Each row of numbers belongs to one of the elements below and depends on some of the facts about them. Some rows are named. Which element is each other row?

Some facts about the elements:
neklu (Σ zadrun) (μ a)
stetribrir (Σ skotem vigrem) (μ b)
skode (Σ klefum) (μ a)
zosom (Σ kugur stetribrir velos retul) (μ a)
plupluk (Σ stimin) (μ a)
novu (Σ belek gaflu galu) (μ a)
flagi (Σ kluba) (μ a)
stustan (μ a)
nuplur (Σ dribrifek melafi) (μ b)
makluk (μ a)
grebrek (Σ melafi) (μ a)
dribrifek (Σ stustan drizo) (μ a)
rekon (μ b)
velos (μ b)
kluba (Σ drizo) (μ a)
kifler (Σ stustan) (μ a)
skobril (Σ kuflek) (μ a)
mugalo (Σ zoses) (μ b)
fidren (Σ destek flagi) (μ b)
brevol (Σ kidunal midro) (μ b)
flapepu (Σ gistir stustan zuflagru klefum) (μ a)
bromoplas (Σ daskil skepli vigrem) (μ a)
kuflek (μ a)
zadrun (Σ drizo) (μ a)
duvogi (Σ plisuk velos) (μ a)
groplu (Σ drizo) (μ a)
grosu (Σ dopa britik) (μ a)
butrol (Σ midro) (μ a)
kidunal (μ a)
moplupo (Σ vagran) (μ b)
drinu (Σ galu) (μ b)
giskogrur (Σ zaro tuskem groplu donik grevun) (μ b)
klodrok (μ a)
flidam (Σ kluba retul flagi) (μ a)
flufum (Σ grevun) (μ b)
zuzul (Σ duvogi vagran) (μ a)
vukor (Σ belek galu) (μ b)
skuroke (Σ plezi) (μ a)
nozu (Σ meflol bristubru melafi) (μ b)
robu (Σ pasi stigis) (μ a)
sadok (Σ skode nuplur gretis) (μ a)
flami (Σ bristubru) (μ b)
klufopin (Σ gistir) (μ a)
bruklol (Σ givis stustan) (μ a)
ralekal (Σ bristubru) (μ a)
meflol (μ a)
nakler (Σ plisuk skepli makluk) (μ a)
leflek (Σ kuflek) (μ a)
lafistin (Σ zaro) (μ a)
bronubru (Σ plamim flapepu) (μ b)
truklos (Σ vukor) (μ a)
vetuvi (Σ zuflagru saklon) (μ a)
britik (Σ stelal daskil) (μ b)
tridrumu (Σ grevun) (μ a)
gretis (Σ flagi) (μ a)
kugur (Σ klodrok stustan) (μ a)
pasi (Σ butrol klefum) (μ b)
guso (Σ plezi flagi) (μ b)
plezi (Σ bromoplas retul) (μ a)
drizo (μ a)
vevek (Σ drizo galu makluk) (μ a)
plamim (Σ retul) (μ b)
vigrem (μ a)
kladi (Σ belek velos) (μ a)
rugi (Σ drizo) (μ a)
badu (Σ luku sofu) (μ a)
sonel (Σ klefum) (μ a)
kestos (Σ plitrur dopa lafistin) (μ a)
vidre (Σ poklovok klaklen) (μ a)
dromil (μ a)
rimu (Σ mabon) (μ b)
luku (Σ plisuk kluba) (μ b)
grevun (μ a)
klegra (Σ fabem) (μ b)
trabuk (Σ kuflek vevek mugalo) (μ a)
donik (μ a)
tuflal (μ a)
tuskem (Σ gistir) (μ b)
stimin (μ a)
retul (Σ galu gretis) (μ a)
flogrol (Σ fabem) (μ b)
bristubru (Σ klefum) (μ a)
madis (Σ mabon skepli) (μ a)
zazim (Σ skeber) (μ b)
zoses (Σ zuflagru) (μ b)
trarer (μ a)
loklos (Σ faflepli kuflu) (μ a)
grudi (Σ makluk) (μ a)
galu (Σ drizo) (μ a)
skeber (Σ skotem) (μ a)
braplo (Σ stetribrir) (μ b)
fabem (Σ stigis skotem retul) (μ a)
grekis (Σ luku dromil grevun) (μ a)
vopoko (Σ loklos retul) (μ a)
flonis (Σ kuflek grebrek) (μ a)
stelum (Σ plamim givis) (μ a)
leska (Σ kugum listus) (μ a)
bogriso (Σ plisuk midro) (μ a)
klaklen (Σ melafi vigrem) (μ a)
skiru (Σ bristubru) (μ a)
skotem (Σ gistir novu) (μ a)
pastar (Σ dromil) (μ a)
stigis (Σ gistir meflol galu grevun) (μ a)
meto (Σ gaflu vagran) (μ a)
midrobri (Σ drorosor) (μ a)
briflum (Σ stetribrir skeber) (μ a)
gaflu (Σ grevun) (μ a)
gustul (Σ drizo rekon flagi) (μ a)
zesol (Σ braplo leflek) (μ a)
stiskes (Σ velos) (μ b)
trivak (Σ kidunal vidre grosu) (μ a)
miklen (Σ skeber) (μ b)
kuflu (μ a)
klefum (μ a)
givis (Σ kluba) (μ a)
skepli (μ a)
saklon (Σ kidunal) (μ b)
mabon (Σ plisuk grevun) (μ a)
stelal (μ b)
gobri (Σ zuflagru galu) (μ a)
grano (Σ tuflal pastar) (μ a)
zaro (Σ moplupo) (μ a)
midro (μ a)
poklovok (Σ drizo) (μ a)
destek (Σ galu) (μ a)
moro (Σ bromoplas kluba stimin) (μ a)
drorosor (Σ drizo dribrifek) (μ a)
sosti (Σ kuflu) (μ a)
brune (Σ trarer bristubru) (μ a)
plisuk (Σ drizo galu) (μ b)
pesu (Σ leska zuflagru) (μ b)
daskil (μ a)
zadizar (Σ neklu) (μ a)
dofo (Σ retul faflepli) (μ a)
vagran (Σ grevun) (μ a)
faflepli (Σ drizo) (μ b)
flitritrer (μ a)
kugum (Σ plisuk midro klefum) (μ a)
bogrus (Σ plisuk flagi) (μ a)
sumedrek (Σ kuflek galu) (μ a)
grosto (Σ vukor) (μ a)
belek (Σ klefum) (μ b)
dopa (μ a)
sofu (Σ retul) (μ a)
gistir (Σ kluba drizo) (μ b)
listus (Σ gistir moplupo) (μ a)
melafi (Σ grevun) (μ b)
plitrur (μ a)
meku (Σ retul) (μ b)
zuflagru (μ b)

Named rows:
melafi: [  4  -4  26  66  21  25  14  21  -5  20  26  19 -10 -26  15  -1 -11  57
  25  20 -16 -12 -17   0 -12 -44   3 -10 -29 -15   0 -28   8   7  -6  -7
  23   6  -8  19  36  25 -21  23  -4 -27 -19]
nuplur: [  6  -2  11  51   0  14  -1  17 -12   0  18  20  -1 -33  10  -1  -8  20
   6  30 -27 -20 -30 -25   2 -30 -11  -2  12 -21 -13  -9   8   5  -4  -5
   5 -14  -2   3   4  -6 -14  15   1 -11 -25]
flogrol: [  3   5   4  38  -5   4  -7  10  -6   6  18  24  -8 -23   0 -10   3   5
  -6  18 -10 -15 -30 -27  17 -19  -6  -2 -10 -10 -14 -15  -4   8   8 -10
  -2 -23 -20  -1  14 -13   4   4   2 -15 -18]
brevol: [  4   5  -6  44  -6   5   0   7   8  13  10  15 -11 -19   1 -13   0 -10
 -10  23  -8 -35 -34 -25  14  -6  -7   2 -18 -10  -9 -12   0  -6   6 -13
   2 -26  -8  -1   5 -13   6   3   9 -22 -24]
flagi: [-32  19   3 -11 -26  -2  -6   4  27 -32  12  -2 -30   9  -8  18 -35  -6
  26   3  46  28 -12  22  -4  -6 -19  57   8 -15   9   3   4  29 -32   5
  12  22  18 -23 -19  -4   2 -18  14  -3  37]
stelum: [  0  -7  -9 -13   4  -1  -8 -10   0 -14  -2 -13  -6   2  -7  13 -10  -4
   3  -7   3   3  10   5  -1   2  -5   5   6  -3   8   6   3   9  -2   5
  -4   2   5  -3  -3   7   0  -3   2   3   4]
klegra: [  4   7   2  38  -5   2  -6  11  -6   5  18  23  -9 -23   2  -9   5   4
  -8  16  -9 -16 -30 -26  18 -17  -6  -3 -11  -9 -15 -14  -3   9   7 -11
  -1 -23 -19   0  13 -13   3   3   2 -15 -19]
britik: [  2   3   2  38  -6   3   0  14  -5   7  18  21  -8 -22   2 -12   2   3
  -2  26 -11 -19 -35 -25  13 -16  -9   4  -4 -13 -16 -10   2   7   6  -6
   2 -20  -9  -2   7 -14   0   7   4 -16 -19]
zosom: [  9 -17  -5 -22   4 -16 -15 -15  -9  -9 -10 -10 -15  -3  -5  11  -1 -10
  -6 -19  -9   9  12   0   6   9   6  -7   4  -8  17  -5   0  10   1  -5
  -5  -4 -12 -12   4   0  -6  -3   0  -1   1]
zesol: [ -2  -4 -17 -28   5  -3  -4  -5  -7  -3  -1 -19  -2   2   1   4  -7   3
  -2   1   2   1   6   2  -1  -5  -1   1   7   3  11   7   4  -6   8   5
   3   3   7  -5  -1  -1   1   0   7   6  -2]
trabuk: [ -6   6 -22 -35   5  -3  -3  -6 -14  -4   3 -20   2   7   5  -1 -10   8
   1   7   6  -4  10  -2   2 -10 -17   4  -4   9  11  22  10 -14  24  12
   3   5   6   2  -4   0   4  -2  12  13  -6]
vevek: [-17  23  10 -20 -16  -6   6   4  11 -17 -15  -1  17   4  17 -10  -3 -10
 -10  -8  -7  11  31   8  -2   2   7  -7   9   0   0  13   7 -22  21 -18
   0   7  -2  33   7 -17 -23   9   7  24  23]
saklon: [  6  -1  -6  43  -4   5   2   9   1   5  14  20  -9 -24   0 -10   1  -5
  -1  25 -14 -33 -31 -27  15  -9  -9   3  -5 -14 -18  -7   4   3   8  -6
  -3 -26  -4   5   4  -7   2   7   7 -17 -24]
midrobri: [  0  -6 -10 -13   7   1  -5  -8  -3  -8  -5 -16   0   1   0  10  -8   0
   0  -4  -4   0  11   6  -5  -2   2  -3  12   0   8   5   3  -1   2   0
  -1   2   7  -2  -5   1  -2   2   3   4   2]
robu: [ -2  -4  -8 -19   6   0  -4  -6   0  -6  -2 -11   1   2  -7   6  -6   4
  -5  -8   3   6   9   8  -4   0   7  -3   6   7   7   0  -4   3   1   0
  -4   4  -2   3   3   6   2  -3  -1   3   1]
skeber: [ -3 -23 -20 -42   2  -5  -5   1  -6   3  -1 -16 -15  -3 -13   0   7   3
 -16  -5  -3  30  -1  -2   1 -21  46 -15  44   3  -5 -29 -19   6   1  -8
   0  -2  -6 -20  22 -28  10   6  -2  -2   1]
plisuk: [-19  42  19  50 -36   0  11  25  41   2  -8  24   0 -14  20 -32  -3 -30
 -26  14  -5 -24  -6 -15  15   2   5   1 -27 -13  -8 -19   3 -32  15 -49
  12 -19 -19  37  19 -36 -26  14  20 -10   9]
stustan: [ 19 -18   8   3   6  -1  14  -6  -7  12 -14   9  16  20  -4   6  31 -16
  27  -6  -6  -1  10   9 -12  36   2  -3  17   3 -18  14   6   6 -10  24
  -9   6  26  -9 -26  14  11  -4 -16  12   2]
flapepu: [ -2  -7 -18   3  15  17  -1 -14  16 -28   2  -3  25  -1 -30  14  -7  -5
 -18 -15   8 -11   7   8 -12  18   1  -5  19  24 -20  12 -19  18 -10  10
 -44  -7  11  24 -14  34  25  -9 -18   6   0]

Name these rows:
No name comes twice in this set of rows, the named rows included.
[  4 -23   1 -20   7   3   4   3 -13  -2  -2 -18  -6  -8   3   8 -12  18
   5   5 -17  14   3   5 -15 -17  13  -2  37 -12   7  -4   8   1 -11   4
   9  12  11  -9   0  -2 -18   7   1   2  -2] : klaklen
[-15  -9   3 -39 -10 -11  17  16  14 -12   0   0   3   5 -10 -22 -12   9
 -17 -13  -6  11  14  12  -2   6  17   1   5   1  -6   5  -5  -7  13  -6
 -12  10 -12  39  22   7 -16  -4  -3  13  16] : novu
[  1 -15  -3 -18  13   5   3   3 -15  -8   2 -21  -2  -5   7   9 -18  25
   8   6 -11   8   6   7 -14 -18  -1  -1  25  -6  12   6  12  -2  -5  10
   8  14  11  -5  -2   6 -16   7   4   7  -4] : grebrek
[ -5   5 -22 -38   8  -1  -5  -4 -16   0   6 -22   1   9   9   0 -10  14
   2   9   7  -1   8  -1   4 -16 -19   5  -5   9  13  22  12 -13  24  16
   8   8   8  -2  -2   0   3  -3  11  13  -5] : flonis
[ -5  -8 -13 -16  -4  -6   2  -5  17   4 -14 -24 -13   8  -3  -2 -10 -16
  -8  -4   3  -7   7  11  -4  10  11   5  -1  -3  16  -5   3 -15  -5  -9
  11   3   8  -2  -1  -4  -5  -2  11  -6   2] : nakler
[  4 -10  25 -34 -12 -40 -18 -10 -13 -32 -12  17 -19  -2  -7  -2  -7  -4
  -6 -42 -16  22  29   2  25  24 -18   1 -24 -19  20  12   8  20  17 -11
 -20  -1 -44  17  17  16 -32 -16  -2   7  24] : retul
[-14  -2  -8 -12 -12  -7   4  -1  27  -9  -7 -20 -23   7  -6   4 -25 -17
   0  -2  16  -1   0  15  -5  10   2  24  -4 -10  19  -3   5  -3 -17  -7
  14   8  10  -8  -5  -3  -7  -7  15  -9  15] : bogrus
[-15  -7 -25 -39   7   1  -8  -3   4  -8  11   0  -4   5 -26   3  10   6
 -11 -13  18  31   8   7   2 -18  42 -11  27  20 -22 -24 -30  21  12  -1
 -18  -3  -5  -1  31 -11  32   2  -9   5  12] : skotem
[  2 -17  -8 -24   1  -7  -3  -3  -6  -2  -6 -14 -13   0  -5   5  -5  -2
   2  -3  -4  12   3   3  -4  -3  11   2  21  -8   9  -7   4   2  -7   1
   5   6   3 -17   0  -8  -4   0   6   0   1] : bromoplas
[ -5  -5 -30 -18  16   5  -7 -15  -1  -7   2 -19   0   5  -7  12  -6   0
   2  -1   9 -10  15   7  -1  -5  -2  -2  -1  13   4   7   1   2  18   5
  -8  -4  11   3   4   9  17   1   4   1  -6] : zaro
[ 18   5  21  41  -7 -18 -27  -7 -21  -8  12  37 -21 -28   1   0   5   0
  -6  -5 -16  -8 -18 -31  37  -3 -27  -4 -36 -20   4  -9   1  27  10 -14
 -11 -28 -47  -8  14  -1  -7  -7  -2 -20 -15] : meku
[  1  -6 -20 -17  11   4  -5  -9  -1  -7  -1 -19  -2   4  -5   9  -8  -1
   1  -1   3  -5  13   6  -4  -2  -3   0   5   4   7   7   4  -3   9   5
  -3   0  11  -1  -1   7   7  -1   6   2  -5] : lafistin

Now the same elements, written a new way:
Some elements and their rows:
neklu: [ -3   1  -1  -1   7   3   2   3   2   1   2  -3   2   0  -5 -15  -3   1
   3  -1   3   4  -1   0  -1  -4]
bristubru: [  1  -4  -2  -1   0  -6   2   0  11  14 -11  14  -5   3  18 -30   6  -7
  -3  -9   4   5  -3   3  -5   5]
brune: [ -2  -6  -6  -1  -5  -9  -7   0   1   1 -13   2  -3   5  19   3  -1  -3
   2  -6   3  -7   6  -9  10  11]
trarer: [  0  -4  -4   0  -5  -4  -5   1   9  10 -10  12  -5   5  20 -20   6  -9
   0  -6   4   5  -2   0  -3   5]
donik: [ -2   3   4   5  12   2   0   3   3   1  -2  10   3   1   5 -31   8   1
  -2  -5  -4  10  -3   1 -14  -3]
vagran: [ -2   1   9   5  10  -1   3   5   2   2   0  13   3   3   9 -21   8   4
  -5  -5  -5  14  -3   0 -18  -1]
klaklen: [-2  5  3  7  0 -3 -1  4 -5  1  8  3  2  2 16 -1  2  7 -4  2 -1  4  0  0
 -2  6]
kugur: [ -3  -1   3 -10   8   1  -7  -1  -1   7 -10   5   2   6   1 -31  -6  -3
  -1   3  -2 -15  -2  -3  15   3]
flidam: [ -6   2 -12   2   2   3   1   1  -8  -7   0 -17   3   2  -6  -6  -6   8
   4   1   1  -3   7  -2  10   1]
zesol: [-4  1  5 -2 -5  1  6  0 -7 -5 10  0  1  8 16 12 -9  7 -1 -4 -5  4  4 -1
 11  4]
sosti: [ -3  -4 -13  -3   0  10  -6  -1  -2  -8  -6  -9   0   8   7 -12  -1  -8
   9   0  -3   1   5  -9   3  -3]
flitritrer: [ -2  -2  -4  -2  -4   1   1  -3   3  -3   2   2  -1   6  17 -19   3 -11
   2   3  -3   2   1 -10   0   3]
grano: [-12 -10  -8   1  -2  -1  18  -1   2  -6   7   3   4   8  -2 -19   2  -1
   1   4  -4  -1   8 -16  -4   8]
plupluk: [-2  4 -6  7 -4 -1 -6  2 -2 -1  9 -9  0  1  9 -4 -1 -1  2  9  5 -2  1 -3
  6  6]
grosu: [  7   5   3   6   1  -2 -20  -4  -4 -10   7  -8  -1   0  30  -3   7 -17
   2   7   2   2   0 -14   4   4]
moro: [ -3   4  -5   7  -1  -2  -7   3  -7  -4  11 -15   2   1   7   6  -4   3
   2   9   5  -5   5  -4  14   5]
skuroke: [  0   4 -10   4  -3   0  -4   1  -6  -3   9 -19   1   5   9  -6  -1   5
   1   8   1   3   4  -1   6   3]
saklon: [  9  -1  10   0 -10  -6  -4 -13   5  -9   4   7  -7 -15  -9  35   2 -13
  -1   0   4 -11   1  -5   4  -4]
leska: [  1  -1   4  -1   9  -5   3  -1  -1  -1  -4  -2   1  -1   3 -22   0   5
  -2  -7   0   5   2  -3   2   1]

Name these rows:
No name comes twice in this set of rows, the named rows included.
[ -2   1   4   3  12  -1   0   1  -4  -3  -3   1   3   0   0 -14   2   6
  -1  -5  -2   3   1  -3  -3   1] : listus
[ -1   0   5   1   7  -2  12   6  -1   1   3  -3   4   1   1 -14   2   6
  -2  -2  -1  12  -1  -2  -8   0] : mabon
[  5   3   4   3   5  -8 -10  -6  -6 -13   6 -13  -1  -2  16  -4  -1  -3
   2   1   4  -2   6 -16  13   4] : trivak
[ -1   1   2 -10   6   3  -7  -1   4  11 -10  14   1   5   3 -41   0  -6
  -2   3  -2 -10  -6   2   7   2] : klodrok
[  2  -4  -2   1  -8   1  -3  -1   3   1   2  -2  -1  -9 -28  39  -1  -1
   2   6   1  -9   0   6  -6  -4] : luku
[  2   0   5   4  10   1 -10   0  -3  -6  -4   4   3   2  19 -14   9  -7
   0  -4  -6   6   1  -9  -8  -1] : lafistin
[ -2   2  -1  -2   7   4  12   2  -1   1   1  -4   1   2  -2 -17  -2   7
   1  -2   1  10  -1   2  -1  -5] : destek
[ 10   5   1   6 -17   0 -24  -6   5  -1  13   2  -6  -9  11  46   9 -23
   2  16   3 -10  -5   0  -4  -2] : stelal
[ -3  -2   0  -6   5  -4  -1  -3  -2  -1  -9   0   0   1   0 -19  -6   3
   0  -6   0  -8   3  -4  14   5] : flapepu
[-4 -3 -5  1  1 -4 -1  2 -4 -2 -8 -7  2  4  4 -4 -5  9  1 -2  2 -4  7 -4
 11  7] : sadok
[  4   2   0  -3   2  -1   9  -1  14  15  -9  16  -5   1  11 -52  10  -4
  -5  -8   5  10 -10   7 -10   1] : klefum
[  1  -2  -8   1 -10   3  -5  -2  -2  -5  -1 -11  -1  -8 -27  55  -5   2
   6   4   0 -16   5   4   3  -3] : fidren

Now the same elements, written a new way:
Some elements and their rows:
plupluk: [  4  -8  -6  11  -1  -3   6  -6 -14   4   1   6   0]
vetuvi: [  4 -11  -3  11 -10   3   1   5 -19  -2   3   8   5]
saklon: [  8 -23  15  22  15   4 -18   3   9 -17 -17   6 -12]
flufum: [ 32 -11  -3  17  17   2 -10   2  24  14 -24  25 -23]
gaflu: [ 28   1 -27  11   1  -1  14  -2   1  38  -4  24 -16]
meto: [  9  -6 -11  13  -2  -1   8  -6  -9  13   1  10  -5]
gobri: [  2  -6  -4  11 -15   4  -4   5  -2  -4  15  21  -4]
kuflu: [  4 -11  -7  12  -1  -1   6  -5 -17   5   2   3  -2]
duvogi: [ -6   4 -13  23  -3  -8  12  -9   6  19  18  -3 -16]
nozu: [ 22 -25  17  24  24   0 -18   0 -12 -22 -29  18  -9]
britik: [ 11 -23  13  18  17   3 -16  -1  10 -16 -19   7 -13]
daskil: [  4 -11  -7  14  -2  -1   8  -5 -15   6   2   5  -2]
belek: [  7 -11  11  -3 -11   7  -8  -4  29 -24   6  20 -30]
leflek: [-13 -10 -10  15  11  -7   2 -30 -28  -3 -10   9  -6]
makluk: [  3  -9  -7  15  -2  -2   7  -5 -11   7   3   5  -4]
kifler: [  8 -14  -3   5 -12   6   3   4 -19   0   0   5   5]
madis: [  4  -6 -10  16   0  -3   9  -6  -9  12   5   4  -7]
plitrur: [  4 -11  -7  13  -1  -2   7  -6 -13   5   2   5  -1]
briflum: [  8 -12 -15   9   4  -6  21 -17  17  17   8   0  -9]

Rows to name:
No name comes twice in this set of rows, the named rows included.
[-10   9 -12  12 -19  -4  17 -10   7  12  28   1 -22] : kugum
[ -7  -4  -9  15  -2  -4  -2 -17  -5  -3   7  21 -14] : sumedrek
[ 20 -16   7  18  16   2 -14  -1  19  -2 -23  18 -15] : giskogrur
[ -6  -9  -8  14   5  -4   3 -19 -21   0  -3   8  -6] : trabuk
[  8 -14  11  16   3   3 -23   2  40 -20   4  29 -26] : vukor
[ 20  -3 -11 -10  -4  13  -1   5 -30  -4  14  -6  -6] : sofu
[ 11 -17  10  19  16   2 -15  -2  17 -10 -16   9 -18] : rimu
[ 15   3 -10  -8 -10  10  -8   7 -11  -8  24  11 -11] : retul
[  1 -13   0  14 -15  -2   0 -11   9   2  10  21 -10] : vevek
[  7 -12  -6  10  -3   2   6  -5 -21   4   3   1  -3] : loklos
[  6  -8  -5   6  -4   0   3  -2 -15   1   2   5   2] : stelum

